Below is a small trained network, with its code and all its weights. Each question gives an input and a class and asks what happens when units are switched off, that is, made to give their printed mean instead of their output.

import numpy as np


def w(rows, s, z=0):
    codes = np.array(rows[::2]) - 128.0
    scale = np.full(codes.shape[1], s)
    scale[-1] = z or s
    return codes * scale


def norm(h):
    return h / np.sqrt((h * h).mean(-1, keepdims=True) + 1e-5)


def f(y):
    return np.maximum(y, 0)


def log_softmax(a):
    a = a - a.max(-1, keepdims=True)
    return a - np.log(np.exp(a).sum(-1, keepdims=True))


def net(x, mask):
    res = np.array(x, float).reshape(1, 2) / 4 @ E
    u = 0
    for l in range(4):
        y = f(norm(res) @ A[l][:, :-1].T + A[l][:, -1])
        res = res + np.where(mask[u : u + 8], y, B[l][:, -1]) @ B[l][:, :-1]
        u += 8
    return log_softmax(norm(res)[-1] @ U[:, :-1].T + U[:, -1])


A, B = {}, {}
E = w([
[14,157,170,75],'x0',
[92,5,124,97],'x1',
],0.0022)
A[0] = w([
[97,164,198,124,45],'L0N0',
[101,146,191,49,5],'L0N1',
[143,132,111,83,86],'L0N2',
[126,44,99,78,87],'L0N3',
[255,104,153,230,227],'L0N4',
[119,136,134,147,61],'L0N5',
[185,212,118,114,179],'L0N6',
[86,182,139,109,63],'L0N7',
],0.0026,0.0014)
B[0] = w([
[110,77,85,76,150],'L0N0',
[97,167,50,134,151],'L0N1',
[136,89,160,109,128],'L0N2',
[86,106,238,134,180],'L0N3',
[4,155,67,88,252],'L0N4',
[126,107,168,146,128],'L0N5',
[113,20,218,72,198],'L0N6',
[159,33,118,89,157],'L0N7',
],0.0027,0.0025)
A[1] = w([
[168,177,148,138,20],'L1N0',
[139,145,82,97,35],'L1N1',
[253,93,45,179,2],'L1N2',
[143,129,128,98,36],'L1N3',
[114,111,204,146,32],'L1N4',
[155,199,154,144,111],'L1N5',
[85,125,115,158,28],'L1N6',
[86,117,146,68,233],'L1N7',
],0.0059,0.00072)
B[1] = w([
[180,56,172,149,154],'L1N0',
[126,92,122,157,144],'L1N1',
[25,253,103,46,205],'L1N2',
[123,117,128,147,129],'L1N3',
[155,156,73,132,160],'L1N4',
[187,26,170,130,174],'L1N5',
[135,164,137,164,149],'L1N6',
[162,128,73,167,255],'L1N7',
],0.0037)
A[2] = w([
[239,153,253,154,162],'L2N0',
[58,164,147,88,62],'L2N1',
[192,168,235,100,251],'L2N2',
[115,129,76,151,84],'L2N3',
[151,82,194,96,175],'L2N4',
[183,128,66,192,111],'L2N5',
[100,109,107,89,170],'L2N6',
[60,190,151,92,68],'L2N7',
],0.0042,0.0017)
B[2] = w([
[205,2,105,124,225],'L2N0',
[155,196,91,95,221],'L2N1',
[158,65,58,130,224],'L2N2',
[142,156,158,165,178],'L2N3',
[210,82,129,101,197],'L2N4',
[109,152,153,215,180],'L2N5',
[181,183,151,150,250],'L2N6',
[92,148,51,88,228],'L2N7',
],0.0036,0.0021)
A[3] = w([
[157,66,109,89,38],'L3N0',
[89,203,115,41,72],'L3N1',
[152,60,145,111,1],'L3N2',
[200,80,166,109,21],'L3N3',
[212,202,112,254,241],'L3N4',
[70,104,128,128,149],'L3N5',
[97,39,177,84,191],'L3N6',
[72,228,115,39,72],'L3N7',
],0.0039,0.00078)
B[3] = w([
[182,115,134,156,179],'L3N0',
[119,168,76,140,232],'L3N1',
[184,75,101,113,169],'L3N2',
[160,108,70,124,169],'L3N3',
[30,78,154,164,199],'L3N4',
[136,151,169,131,160],'L3N5',
[244,150,106,159,192],'L3N6',
[119,234,3,65,255],'L3N7',
],0.0038,0.0031)
U = w([
[95,222,26,90,214],'0',
[248,39,98,140,209],'1',
[12,102,156,247,174],'2',
[124,140,189,119,7],'3',
[127,147,229,112,16],'4',
[144,157,196,136,53],'5',
[130,154,238,107,3],'6',
],0.012,0.0054)

Each question gives the input, the list of numbers given to net, and the class t.
The units are the neurons (one row each of A and B). Each row of codes is followed by its name. A weight is (code - 128) times the scale printed after its matrix; where a second scale follows, it is the last column's (A, B and U).
mask holds one flag per neuron, layer by layer. A switched-off neuron (its flag False) gives its mean, the last column of its row in B, instead of its output. The means were averaged over made-up inputs and are rounded, as every weight is.
A unit's drop is (log p(t) with every unit on - log p(t) with that unit switched off) / (log p(t) with every unit on - log p(t) with every unit switched off).
The circuit of an input: a set's keep is (log p(t) with only the set's units on - log p(t) with every unit switched off) / (log p(t) with every unit on - log p(t) with every unit switched off). Starting from the 12 units with the biggest drops (on a tie, the unit counted first), units are removed one at a time, each time the one whose removal leaves the highest keep (on an exact tie, the one counted first), for as long as the keep stays at least 0.8.
units of the circuit, in order: the units of the circuit, biggest drop first
unit that matters most: the unit with the biggest drop
k most important neurons: the k neurons with the biggest drops, biggest first
top k neurons in layer l: the k neurons of layer l with the biggest drops, biggest first
drop of u: that unit's drop, to one decimal
input [-2,-2], class 2: unit that matters most => L0N4
input [6,8], class 1: units of the circuit, in order => (L1N2; L3N6)
input [-4,4], class 0: top 2 neurons in layer 2 => (L2N0; L2N4)
input [-6,-7], class 1: units of the circuit, in order => (L1N5; L2N0)
input [-5,-6], class 1: 4 most important neurons => (L1N5; L1N0; L0N6; L0N7)
input [3,-3], class 2: top 2 neurons in layer 1 => (L1N7; L1N2)
input [6,-7], class 1: 3 most important neurons => (L0N4; L1N2; L1N5)
input [2,1], class 2: 2 most important neurons => (L1N2; L0N4)
input [-2,-3], class 2: top 2 neurons in layer 0 => (L0N4; L0N6)
input [2,3], class 2: top 3 neurons in layer 1 => (L1N2; L1N4; L1N7)
input [-6,6], class 0: 2 most important neurons => (L1N2; L0N6)
input [3,2], class 2: drop of L1N7 => 1.1
input [-2,2], class 2: drop of L1N2 => 0.8
input [-7,2], class 0: drop of L1N2 => 2.2
input [-4,3], class 0: unit that matters most => L0N6
